Here is a tiny trained network, its code and every weight. The questions are about switching its units off for an input and a class, where a switched-off unit gives its printed mean instead of its output.

import numpy as np


def w(rows, s, z=0):
    codes = np.array(rows[::2]) - 128.0
    scale = np.full(codes.shape[1], s)
    scale[-1] = z or s
    return codes * scale


def f(y):
    return y / 2 * (1 + np.tanh(0.7978845608 * (y + 0.044715 * y**3)))


def log_softmax(a):
    a = a - a.max(-1, keepdims=True)
    return a - np.log(np.exp(a).sum(-1, keepdims=True))


def net(x, mask):
    res = np.array(x, float).reshape(1, 8) / 4 @ E
    y = f(res @ A[0][:, :-1].T + A[0][:, -1])
    res = res + np.where(mask, y, B[0][:, -1]) @ B[0][:, :-1]
    return log_softmax(res[-1] @ U[:, :-1].T + U[:, -1])


A, B = {}, {}
E = w([
[159,105,169,122],'x0',
[146,32,249,30],'x1',
[144,22,41,139],'x2',
[254,114,100,171],'x3',
[146,109,149,245],'x4',
[91,172,124,110],'x5',
[17,104,184,121],'x6',
[175,151,129,73],'x7',
],0.0081)
A[0] = w([
[151,165,254,203,133],'N1',
[118,225,182,201,101],'N2',
[105,205,79,129,229],'N3',
[156,152,173,97,188],'N4',
[138,164,102,79,249],'N5',
[174,133,132,133,97],'N6',
[130,174,62,163,254],'N7',
[218,146,129,153,182],'N8',
[52,104,135,134,103],'N9',
[161,108,127,165,102],'N10',
[120,136,156,23,110],'N11',
[120,189,114,143,104],'N12',
[139,64,135,167,88],'N13',
],0.012,0.0061)
B[0] = w([
[37,177,116,60,222],'N1',
[64,52,124,88,216],'N2',
[2,64,137,189,231],'N3',
[90,134,120,124,184],'N4',
[24,138,107,140,201],'N5',
[158,153,103,143,144],'N6',
[105,127,75,155,246],'N7',
[147,197,66,138,211],'N8',
[167,97,135,222,173],'N9',
[174,147,125,123,155],'N10',
[106,97,215,63,205],'N11',
[125,68,125,132,168],'N12',
[209,167,133,150,160],'N13',
],0.0098,0.011)
U = w([
[129,252,62,135,15],'0',
[2,112,190,15,156],'1',
[22,133,34,250,253],'2',
[179,68,146,206,63],'3',
],0.0076,0.0035)

Each question gives the input, the list of numbers given to net, and the class t.
The units are the neurons (one row each of A and B). Each row of codes is followed by its name. A weight is (code - 128) times the scale printed after its matrix; where a second scale follows, it is the last column's (A, B and U).
mask holds one flag per neuron, in row order. A switched-off neuron (its flag False) gives its mean, the last column of its row in B, instead of its output. The means were averaged over made-up inputs and are rounded, as every weight is.
A unit's drop is (log p(t) with every unit on - log p(t) with that unit switched off) / (log p(t) with every unit on - log p(t) with every unit switched off).
The circuit of an input: a set's keep is (log p(t) with only the set's units on - log p(t) with every unit switched off) / (log p(t) with every unit on - log p(t) with every unit switched off). Starting from the 12 units with the biggest drops (on a tie, the unit counted first), units are removed one at a time, each time the one whose removal leaves the highest keep (on an exact tie, the one counted first), for as long as the keep stays at least 0.8.
circuit, biggest first: the units of the circuit, biggest drop first
most important unit: the unit with the biggest drop
k most important neurons: the k neurons with the biggest drops, biggest first
drop when u is switched off: that unit's drop, to one decimal
input [8,1,4,-7,2,-2,-5,1], class 3: circuit, biggest first -> N1, N3, N5
input [-5,5,8,-7,-4,2,6,-7], class 3: most important unit -> N9
input [-4,-1,-3,-2,8,2,5,5], class 1: circuit, biggest first -> N1, N2
input [-7,1,-6,7,1,-5,-3,3], class 0: circuit, biggest first -> N8, N3
input [6,-4,-8,-1,6,-5,-1,-3], class 1: 2 most important neurons -> N1, N2
input [4,2,4,-7,5,-8,-8,7], class 0: circuit, biggest first -> N3, N8, N2
input [-5,4,-2,6,-3,-4,-3,0], class 0: 3 most important neurons -> N3, N8, N2
input [2,-4,-3,3,7,-5,2,8], class 0: 3 most important neurons -> N8, N3, N5
input [-7,3,4,7,-2,-4,-5,-8], class 0: 2 most important neurons -> N3, N8
input [0,2,6,8,2,1,4,5], class 3: 3 most important neurons -> N1, N5, N7
input [7,-5,1,4,-1,-5,0,6], class 0: drop when N3 is switched off -> 0.3
input [2,4,3,6,7,-5,-6,-4], class 0: drop when N8 is switched off -> 0.2
input [-6,3,2,8,5,-3,8,-3], class 3: drop when N5 is switched off -> 0.2
input [4,7,6,5,4,8,-7,3], class 0: most important unit -> N8
